Each row is followed by its class.
[  2   0  12 -32 -40   8 -26   3 -11 -39 -12   3  -8  40   7  10   7  -8
  25  13   5  41 -16   6 -41 -12  -4 -69 -11 -22  18  89  14  11 -49] : Z378
[-23  23  44 -36 -37   0 -38  -6 -22 -53  20  -9 -25  65   6  10 -32 -25
  47   2  28  -6 -13  16 -18 -28  11 -54 -36 -44  42  76  42  -7   3] : Z791
[ -2  15  28 -27 -22 -10 -15   0 -21 -26  -6  -8 -14  37  17  18 -12 -12
   6   3   6  36  -7  33 -19  11  -8 -49  18  13  26  52   7  -5 -41] : Z970
[-11  28  18 -36 -44 -13  10   5 -36 -14 -17  -3 -33  33   9   3 -15  -1
   7   8   0  40  -5  11 -25  24 -14 -45  20   7  19  82  32   2 -37] : Z671
[ -8   5  30 -38 -38 -14  -5   2 -27 -24  -6  -2  10  36   0  25  -9 -12
  10   5  12  26  -9  38 -21   2  -5 -35  24  11  11  73  11   5 -49] : Z31
[-33 -43  10 -35 -26 -20 -82  40 -27 -29  17 -21  18 -29  21  29 -18  40
  17 -12   9  40   3  67  -2  46 -16  19 -10  24  15  45 -22  18 -41] : Z378
[-27 -11   6 -40 -37 -20 -67  54 -35 -21  12 -23  -6 -31  24  24 -25  40
  16  -9  -2  30  -2  61   6  66 -36  12  -2   4  22  42 -23  19 -40] : Z671
[-29 -32  49 -38 -50 -12 -72  32 -16  16 -13 -50   6 -93  30  12 -16  60
 -27 -16  -9  -2 -21 -21 -55  57  -3  39 -35  17 -17 -11  -5  28   8] : Z578
[-42 -42  25 -22 -73 -18 -67  41 -18  19 -16 -53  26 -93  28   8 -20  45
 -33 -20  -9  -8 -24 -35 -62  50  -4  50 -28  14 -11 -17 -10  14   6] : Z482
[-10  18  -6 -40 -54   0 -26  42 -20 -32 -10  -3 -13  39   7  11   6  -5
  16   4   5  25 -17  -1 -42   9  -1 -70 -18 -21  22  94   7   4 -50] : Z33
[-18  11  57 -38 -36   7 -48 -20 -13 -57  21 -12 -32  65  13  23 -29 -35
  45  14  37  -3  -7   8 -20 -44   7 -41 -37 -37  45  79  39 -10   1] : Z791
[-19 -51  18 -38 -31  -7 -98  55 -12 -34  21 -22  13 -39  24  47 -26  34
   4 -18  14  20  -6  57  -9  40 -29   8 -14   6  13  32 -33  30 -37] : Z536
[-68 -49  27 -37 -11  -2 -85  34 -27 -59  26 -20 -12 -14  13  24 -18  36
   0 -46  33   8  22  57 -11  18 -11  45 -33  41  29  25 -31   3 -17] : Z367
[-11  26  60 -44 -44   1 -37 -10 -19 -57  30 -16 -52  49   9  10 -24 -21
  44   0  34 -10  -4   3 -20 -29  11 -50 -50 -26  41  83  52  -4   5] : Z578
[ -5   1  13 -39 -54  15 -37  17  -9 -54 -16 -10 -18  46   8  11   6  -8
  17   8  17  15  -6   2 -31  -6 -21 -66 -27 -12  28  70   9   4 -53] : Z223
[-26 -34  18 -38 -32 -14 -75  53 -18 -35  19 -30  23 -25  12  27 -16  40
  19  -9   9  23   6  86   5  40 -19  20 -22  -9  14  31 -26  29 -40] : Z235
[ -7  35  34 -26 -52   3 -35  -2 -18 -30  11 -10 -44  49  14   3 -24 -25
  39   6  21   2 -15   5  -7 -16  -4 -60 -32 -19  25  85  43 -10  -9] : Z211
[-30 -46  44 -30 -58  -5 -72  38 -16   5 -20 -56   9 -84  35   7 -19  51
 -29  -6  -5 -12 -19  -9 -42  57 -21  40 -35  26 -13 -32 -17  16  -4] : Z223
[-30 -25  20 -44 -31 -21 -76  65 -28 -23  23 -30   2 -19  21  30 -12  33
  10 -10  13  19   3  62   7  39 -14  19 -21  14  20  46 -32  17 -41] : Z33
[-34 -44  53 -33 -42  -4 -80  37 -11   8  -7 -50  17 -86  36  15 -11  49
 -33 -17 -10  -4 -22  -9 -59  46  -1  43 -25  23  -9 -16 -19  24   8] : Z578
[  3  12  36 -32 -22 -11   5  -9 -23  -7 -14  -1 -16  25  14  22 -11 -11
   1   0  12  37 -15  17 -28  14 -15 -46  19  19   4  71  19  -1 -23] : Z367
[  5   2  15 -42 -52   4 -15  20  -4 -44 -17   4   8  39   7  25   3 -11
  15  10   3  30 -16  24 -34   3 -17 -62  -6 -32  17  84  18  19 -48] : Z235
[ -2  34  45 -31 -50  -8 -19 -11 -18 -41   9 -14 -54  46  13   0 -32 -14
  37   8  18   0 -14  -4 -30 -11   4 -59 -48 -30  34  46  43  -4  -4] : Z970
[ -7  19  36 -34 -39 -10   3   2 -27  -6 -10  -3 -23  36   9  13   1  -8
  -7  16  11  33  -6   7 -21   2   3 -40  11  21  11  93  22   4 -38] : Z33
[-31 -69  38 -23 -54  -2 -75  48  -8   0 -17 -45  23 -96  36  19 -20  46
 -37 -16  -6   6 -27 -20 -72  52  -8  42 -18  20 -14 -28 -16  24  -1] : Z536
[  9  14  12 -41 -52   3 -25  17  -1 -48 -12  -7  -7  38   1  17   7  -5
  15  17   5  23  -8  22 -41  -4 -13 -69 -28 -32  20  79  18  24 -54] : Z235
[-74 -26  20 -36 -39 -13 -94  41 -25 -55  36 -33  -3 -16  12  19 -23  33
  -8 -34  22 -13  23  37 -15   4  -8  51 -51  28  38  21 -25  11 -13] : Z482
[-26 -38  40 -39 -50  -6 -77  34 -15   1 -11 -54  28 -83  23  20 -12  46
 -24   0 -13 -10 -21   8 -54  39 -16  47 -25   9 -19 -29 -39  29 -26] : Z31
[-22 -37  19 -47 -26 -16 -78  54 -18 -33  22 -27  21 -26  16  30 -20  33
  12 -10   9  27   7  92  11  44 -24  21  -8   4  14  37 -24  23 -44] : Z235
[-27 -47  38 -32 -60  -8 -80  41 -15   0 -17 -54   2 -75  29  10 -19  53
 -31 -12  -5 -11 -24 -11 -32  63 -26  29 -33  28  -9 -26 -23  16  -9] : Z223
[-68 -44  34 -36  -7  -1 -83  32 -27 -61  27 -19 -11  -8  12  29 -16  35
   1 -46  31   6  18  61  -5  16 -12  43 -32  40  32  26 -37   3 -16] : Z367
[-12  -6  27 -21 -32   8 -29   5 -14 -42  -4   3  -1  41  20  31  -2 -18
   3   5  19  27  -3  41  -2 -16  -7 -44  27  34  24  87   6 -10 -45] : Z211
[-13  31  40 -26 -62 -11 -28  -8 -17 -31  25 -18 -42  43   6  -4 -28 -28
  33   7  27 -19  -3 -18 -23 -28   6 -45 -53 -29  38  73  54  -4   2] : Z482
[-15  32  33 -39 -49   4 -46   5 -19 -41  20 -24 -41  53  13   2 -27 -27
  43   2  28   2 -13  13 -14 -22  -1 -49 -38 -18  30  81  33 -16  -9] : Z211
[-16  10  19 -33 -46  -6 -18   3 -21 -26  -2  -4   0  36   8  20  -7 -21
   1   7  16  24  -1  11 -31 -16  -1 -36   8  13  24  86  13  -7 -32] : Z482
[-24 -38  29 -44 -42 -20 -82  51 -18 -27  14 -35  14 -34  20  35 -21  37
  15 -13   8  20   4  72  -8  46 -24  26 -27   1  13  25 -15  27 -32] : Z235
[ -2  15  24 -32 -32 -11  -2   9 -27  -6 -17   1 -26  26  19  14 -12  -8
   2   7  -4  37 -13  11 -28  23 -17 -46  23  17  21  77  21   0 -34] : Z671
[  1   2   0 -26 -43   2 -24   6 -13 -43 -15   3 -11  42   5   7   8  -4
  22   6   0  34 -16   0 -35   0  -8 -76 -16 -21  17  87  14  14 -47] : Z378
[ -8  13  -6 -34 -58  -1 -35  25  -8 -32  -4  -1  -3  43   8  12   0 -22
  14   3   4  10  -9  -8 -37  -4 -12 -68 -18 -22  30  88  15   5 -44] : Z482
[ -9  17  27 -39 -30  -7   1  -7 -30 -26  -4   4   2  39  -4  19  -8 -12
   4  13  10  27  -4  39 -18  -6  -3 -39  27  12   8  75  12   3 -53] : Z31
[-11  39  40 -33 -54  -8  -8   2 -26 -20  17 -23 -61  44   8 -12 -24 -19
  30  18  20  -4 -13 -23 -32 -21  14 -48 -46 -30  22  69  47  -7   2] : Z33
[-53 -34  26 -39 -25  -8 -74  44 -26 -55  17 -17  12 -15  15  24 -21  37
   1 -32  14  10  11  81  -4  28 -17  46 -36  19  18  35 -23  21 -12] : Z235
[  2  27  50 -36 -40  -6 -17 -12 -18 -26  12  -9 -59  37  13   1 -29 -20
  32   5  22  -2 -18  -6 -34  -6  -4 -57 -44 -20  21  59  45  -7  10] : Z367
[-12  36  36 -26 -54  -2 -42  -3 -18 -38  20 -14 -48  49  13   7 -25 -21
  34  10  24   4 -13  11  -7 -15  -3 -53 -32 -11  33  79  38 -11  -9] : Z211
[-29 -13  28 -50 -26 -12 -88  42 -31 -19  26 -26  -4 -26  17  30 -19  38
  17 -22   8  20   3  63   8  43 -18  11 -15   1  13  46 -19  23 -25] : Z578
[ -3  12  21 -25 -51 -18 -11  -3 -16 -16  -2   1  -4  32  11  28  -9 -16
  -3  16  11  23  -4   9 -17  -4  -9 -43  13  17  23  83  19   3 -33] : Z482
[-34 -49  25 -20 -64 -12 -63  58 -17   8 -16 -50  21 -86  36  12  -7  53
 -39  -6  -9   1 -27 -16 -58  54   0  41 -24  25 -14  -5 -30  20  -6] : Z33
[-34 -28  12 -36 -22 -22 -86  42 -21 -27  18 -17  32 -12  20  41 -26  42
  18 -12   5  27  -2  66  15  44 -27  10   0 -10  21  38 -25  30 -42] : Z791
[-59 -28  29 -44 -25  -4 -86  42 -22 -61  23 -31   3 -20  12  22 -20  37
  -2 -27  17   0  20  75 -15  19 -12  48 -51  20  22  23 -23  21 -17] : Z235
[-36 -44  38 -28 -64 -12 -66  50 -17   2 -17 -57   7 -83  30  18  -4  51
 -32  -4  -5  -9 -19 -19 -52  50   1  39 -35  22 -10 -10 -25  21 -12] : Z33
[-67 -37  19 -33 -24 -12 -79  31 -33 -57  22 -26   2 -19  15  17 -21  42
   6 -32  17  20  13  52 -23  19  -5  46 -38  32  23  27 -18  12 -15] : Z378
[  2  -2  -2 -41 -48  14 -34  29  -4 -41 -12  10  -1  36  11  24  -7 -11
   9   8   3  33 -30  -4 -50   6 -19 -78  -3 -27  13  83   2  15 -42] : Z536
[  3  20  -1 -36 -32  11 -30  -5 -10 -40 -11   6 -25  48   9  19  -4  -9
  23  12   9  37  -8   1 -28 -11 -18 -68  -8 -26  24  73   0   6 -57] : Z970
[-12   1  25 -28 -32  -3  -1   1 -28 -18  -1  11  -7  27  11  17 -26 -14
  -4   5  14  40  -9  22 -21  14  -7 -46  36  14   6  82  32   3 -25] : Z536
[-34 -26  23 -42 -27 -11 -95  49 -22 -43  22 -40 -13 -28  24  30 -18  38
  20  -9  10  18  10  55  -8  35 -28  24 -28  12  39  28 -33  15 -47] : Z671
[-60 -28  21 -43 -18  -3 -90  34 -33 -56  33 -16  13 -12   6  24 -23  34
   4 -29  21   1  11  75  -2  10 -13  50 -27  23  21  31 -43  15 -33] : Z31
[-18 -27  20 -37 -28 -19 -81  44 -20 -30  15 -26  -8 -32  16  38 -10  42
  10 -18  10  20  -2  63   1  53 -30   2 -22  12  17  22 -36  20 -37] : Z367
[ -2  18  30 -28 -61 -23   4  11 -35  -8 -22 -11 -23  23  14  16 -21   1
   9   1   6  22 -13  16 -20  37 -19 -55   8  16  10  52  45  -1 -24] : Z223
[-41 -45  28 -19 -69 -17 -78  46 -19  16 -10 -49  24 -89  28   7 -18  45
 -34 -22  -9 -15 -18 -17 -51  54  -1  42 -30  23  -6 -14 -14  16   4] : Z482
[-28 -49  38 -25 -39  -4 -78  31  -8   0 -12 -52  17 -79  39  16 -21  47
 -25  -7  -8   3 -19  -1 -51  43 -10  41 -24  16  -5 -39 -38  18 -12] : Z970
[ -4   6  29 -34 -18  -4   1  -9 -22 -17 -13  -1 -23  30   7  23  -7  -8
   4  -2  15  40 -10  12 -29  -1 -11 -41  19  16   8  65  10  -7 -30] : Z367
[  8  17   1 -46 -47   5 -26   9 -11 -41  -7   6   1  40  -1  14   1 -11
  24  21   6  18 -16  11 -31  -8 -16 -65 -13 -32  13  85   5  15 -65] : Z31
[ -2  16  11 -29 -48   8 -23  16 -10 -43 -16  -4 -32  39  14   7   7  -8
  21  13   0  20  -8  -8 -39   3 -20 -68 -22 -26  37  81  16  13 -51] : Z671
[ -7  12  16 -35 -24  -5   0  -1 -26 -14  -6   3   8  40   2  12  -8 -18
   8  17   6  32 -10  30 -28  -7  -4 -35  25   9   5  71   5  -1 -45] : Z31
[ -66  -29   15  -32  -23    5 -114   43  -24  -67   31  -26   -7   -6
   20   31  -18   31    7  -32   24    0   18   72   15   11  -18   34
  -32   42   31   38  -43    1  -28] : Z211
[-11 -21  10 -46 -35 -23 -84  49 -26 -24  19 -15  23 -26  18  41 -21  35
  15  -1  -2  16  -8  84  13  50 -38   9  -6   4   6  34 -45  31 -54] : Z31
[-11   1  11 -30 -55   4 -20  34  -4 -50 -12 -14 -12  42   8  12  22  -3
  12  11  14  12  -5 -15 -51 -17   4 -60 -37 -18  31  78   7  15 -57] : Z33
[-10  29  40 -28 -46   6 -41  -2 -16 -41  18 -12 -43  50  13   9 -25 -25
  38   6  25  -5 -11  15  -5 -25   0 -58 -33 -14  31  80  37 -10 -14] : Z211
[ -9  19  33 -45 -18  -4  -8   0 -26 -18  -4   7  -7  36  10  22  -7  -8
   7  -2   9  39 -12  22 -21   4   1 -46  20  13  15  92  21   0 -21] : Z578
[-59 -15  29 -53 -14  -3 -95  34 -28 -51  32 -18 -14 -12  15  24 -23  41
   5 -35  16   1  11  49   1  21 -12  33 -45  22  24  40 -26  17  -4] : Z578
[-72 -34  24 -31 -29  -6 -84  53 -24 -49  24 -34   4 -22  21  28  -8  37
 -16 -27  21  -4  14  39 -23  16  -3  49 -41  36  28  31 -38  17 -26] : Z33
[-12  32  38 -39 -45   0 -21  -1 -27 -35   7 -25 -54  52   5  -9 -31 -17
  46   0  25 -12 -10  -7 -19 -11  -5 -54 -59 -28  27  53  47 -12   1] : Z223
[ -2  24  47 -31 -46   2 -33   1 -17 -46  14 -22 -47  56  11 -11 -23 -20
  34   4  30 -12 -12   5 -20 -18  -5 -58 -59 -15  35  64  38  -8  -3] : Z223
[-56 -23  28 -42 -30  -9 -79  40 -29 -59  20 -28  -6 -18  11  22 -25  39
   7 -37  15   2  13  67  -7  24 -18  47 -53   7  20  23 -16  23 -10] : Z235
[-13  -3  20 -35 -31  16 -51   4   2 -62   0   3   4  69  12  28   3 -26
  25  18  19  19  -4  17 -26 -30 -10 -61 -13 -35  42  92   8  11 -47] : Z791
[ -7  29  41 -39 -36  -2 -28  -1 -20 -34  26 -20 -24  50   1 -11 -27 -32
  44   7  23 -15 -13  15 -28 -24  10 -46 -45 -33  26  65  36  -3 -15] : Z31
[-38 -61  37 -20 -40  -2 -76  28 -14  -4  -6 -54  28 -80  29   8 -11  45
 -22  -8  -5  12 -21  -1 -64  29   5  46 -24  20 -11 -15 -27  17  -5] : Z378
[ -5   0  -2 -29 -46   1 -20   9 -12 -29 -16  -2  -2  34   9  10   3  -7
  20   6   2  45 -18  -9 -58  -3  -6 -62 -10 -21  14  82  23  12 -44] : Z378
[-38 -19   8 -44 -27 -11 -78  50 -29 -39  20 -27 -14 -18  18  19 -22  40
  28 -11   9  23   9  54   6  44 -26  16 -22   1  34  41 -26  13 -45] : Z671
